Below is a small trained network, with its code and all its weights. Each question gives an input and a class and asks what happens when units are switched off, that is, made to give their printed mean instead of their output.

import numpy as np


def w(rows, s, z=0):
    codes = np.array(rows[::2]) - 128.0
    scale = np.full(codes.shape[1], s)
    scale[-1] = z or s
    return codes * scale


def f(y):
    return y / 2 * (1 + np.tanh(0.7978845608 * (y + 0.044715 * y**3)))


def log_softmax(a):
    a = a - a.max(-1, keepdims=True)
    return a - np.log(np.exp(a).sum(-1, keepdims=True))


def net(x, mask):
    res = np.array(x, float).reshape(1, 7) / 4 @ E
    y = f(res @ A[0][:, :-1].T + A[0][:, -1])
    res = res + np.where(mask, y, B[0][:, -1]) @ B[0][:, :-1]
    return log_softmax(res[-1] @ U[:, :-1].T + U[:, -1])


A, B = {}, {}
E = w([
[130,126,129,129],'x0',
[196,148,215,199],'x1',
[127,128,126,127],'x2',
[31,65,204,128],'x3',
[140,177,191,21],'x4',
[127,130,128,128],'x5',
[63,254,126,165],'x6',
],0.0089)
A[0] = w([
[175,127,176,157,79],'n0',
[171,73,129,112,3],'n1',
[168,152,83,149,101],'n2',
[161,109,203,196,107],'n3',
[88,98,179,126,50],'n4',
[140,149,154,82,49],'n5',
[186,80,139,84,105],'n6',
[93,224,161,138,96],'n7',
[122,107,104,174,62],'n8',
[195,57,160,41,86],'n9',
[98,92,46,80,25],'n10',
[108,200,99,147,148],'n11',
[121,110,105,169,50],'n12',
[176,150,97,127,57],'n13',
[164,152,77,123,85],'n14',
[88,90,112,250,77],'n15',
[146,152,173,70,66],'n16',
[132,113,88,182,63],'n17',
[50,146,59,94,97],'n18',
[112,202,134,121,74],'n19',
[179,150,101,135,124],'n20',
[163,58,110,134,94],'n21',
[139,139,165,72,66],'n22',
[131,91,93,181,98],'n23',
[124,131,198,107,56],'n24',
[212,120,78,114,116],'n25',
[213,130,80,108,91],'n26',
[98,132,86,63,53],'n27',
[127,103,99,181,130],'n28',
[70,126,162,140,74],'n29',
[151,183,205,194,94],'n30',
[182,200,89,108,66],'n31',
[169,137,183,144,78],'n32',
[149,152,174,176,112],'n33',
[98,185,141,156,44],'n34',
[99,85,164,131,96],'n35',
[121,184,187,64,106],'n36',
[80,100,156,162,115],'n37',
[86,44,185,123,107],'n38',
[155,130,166,158,59],'n39',
[160,149,159,161,119],'n40',
[155,135,163,175,86],'n41',
[150,138,154,67,124],'n42',
[159,141,170,145,89],'n43',
[63,188,104,125,90],'n44',
[134,124,117,151,51],'n45',
],0.012,0.0061)
B[0] = w([
[100,79,47,79,168],'n0',
[93,71,116,222,155],'n1',
[70,148,184,114,178],'n2',
[133,83,87,87,214],'n3',
[59,139,176,99,165],'n4',
[82,155,83,132,141],'n5',
[143,99,111,254,206],'n6',
[127,61,151,197,226],'n7',
[94,191,85,135,153],'n8',
[126,123,112,189,252],'n9',
[154,85,78,92,208],'n10',
[139,56,157,181,224],'n11',
[96,161,99,139,142],'n12',
[29,134,171,116,150],'n13',
[74,120,182,83,169],'n14',
[115,202,97,138,255],'n15',
[80,206,55,153,170],'n16',
[118,196,111,126,170],'n17',
[169,77,98,81,245],'n18',
[118,120,128,168,181],'n19',
[101,121,183,96,176],'n20',
[141,127,103,206,210],'n21',
[88,189,87,156,157],'n22',
[133,209,88,142,196],'n23',
[99,153,122,115,158],'n24',
[69,111,210,116,215],'n25',
[41,124,202,98,203],'n26',
[153,96,77,101,175],'n27',
[155,215,119,138,197],'n28',
[84,116,185,112,163],'n29',
[147,80,97,90,215],'n30',
[57,126,186,109,199],'n31',
[100,99,54,84,164],'n32',
[141,111,106,81,176],'n33',
[118,49,147,213,164],'n34',
[74,121,181,130,177],'n35',
[152,225,76,151,213],'n36',
[89,170,188,85,188],'n37',
[102,135,198,99,249],'n38',
[88,108,87,103,141],'n39',
[133,94,112,96,164],'n40',
[125,100,90,75,158],'n41',
[121,190,77,166,180],'n42',
[115,106,70,107,151],'n43',
[132,64,126,161,211],'n44',
[71,145,102,120,116],'n45',
],0.0081,0.0066)
U = w([
[111,37,137,251,97],'0',
[44,129,239,45,94],'1',
[115,251,54,130,101],'2',
[137,19,39,2,88],'3',
[154,111,159,112,249],'4',
],0.009,0.019)

Each question gives the input, the list of numbers given to net, and the class t.
The units are the neurons (one row each of A and B). Each row of codes is followed by its name. A weight is (code - 128) times the scale printed after its matrix; where a second scale follows, it is the last column's (A, B and U).
mask holds one flag per neuron, in row order. A switched-off neuron (its flag False) gives its mean, the last column of its row in B, instead of its output. The means were averaged over made-up inputs and are rounded, as every weight is.
A unit's drop is (log p(t) with every unit on - log p(t) with that unit switched off) / (log p(t) with every unit on - log p(t) with every unit switched off).
The circuit of an input: a set's keep is (log p(t) with only the set's units on - log p(t) with every unit switched off) / (log p(t) with every unit on - log p(t) with every unit switched off). Starting from the 12 units with the biggest drops (on a tie, the unit counted first), units are removed one at a time, each time the one whose removal leaves the highest keep (on an exact tie, the one counted first), for as long as the keep stays at least 0.8.
circuit, biggest first: the units of the circuit, biggest drop first
top k neurons: the k neurons with the biggest drops, biggest first
drop when u is switched off: that unit's drop, to one decimal
input [1,-6,1,4,1,5,3], class 3: circuit, biggest first => (n18 n27)
input [-5,8,-2,-7,6,0,-2], class 3: top 4 neurons => (n0 n32 n30 n43)
input [-2,3,3,4,5,-3,3], class 2: top neuron => (n36)
input [4,7,5,5,-6,6,-6], class 3: circuit, biggest first => (n3 n0)
input [-8,-2,4,2,3,4,-4], class 0: circuit, biggest first => (n9 n6)
input [-3,4,-1,-7,-3,5,6], class 1: circuit, biggest first => (n31 n2 n20)
input [0,-2,-2,-3,5,1,6], class 0: circuit, biggest first => (n7 n11)
input [-5,0,-2,6,-2,-6,4], class 1: circuit, biggest first => (n37 n29)
input [-7,-4,3,5,7,5,-8], class 0: circuit, biggest first => (n6 n9)
input [-6,-4,-3,-5,1,6,-7], class 0: circuit, biggest first => (n6 n9)
input [8,8,2,2,-7,2,-1], class 3: top 2 neurons => (n3 n30)
input [6,7,6,4,8,6,-1], class 2: circuit, biggest first => (n36 n16)
input [2,8,-3,-8,-2,7,4], class 1: top 2 neurons => (n31 n2)
input [0,-7,-5,-2,-2,1,6], class 3: top neuron => (n18)
input [-8,0,8,-8,-1,-6,-8], class 0: top 2 neurons => (n6 n21)
input [-8,-4,-4,-6,-7,4,-5], class 2: top 3 neurons => (n23 n28 n17)
input [8,-8,5,-3,1,3,7], class 3: top 2 neurons => (n18 n27)
input [3,7,-2,-8,6,4,5], class 1: drop when n31 is switched off => 0.3
input [0,-1,6,-5,3,0,5], class 0: drop when n5 is switched off => 0.0
input [-1,-4,-3,5,-5,3,3], class 1: circuit, biggest first => (n37)
input [0,6,-3,-1,-8,-2,5], class 2: drop when n15 is switched off => 0.2
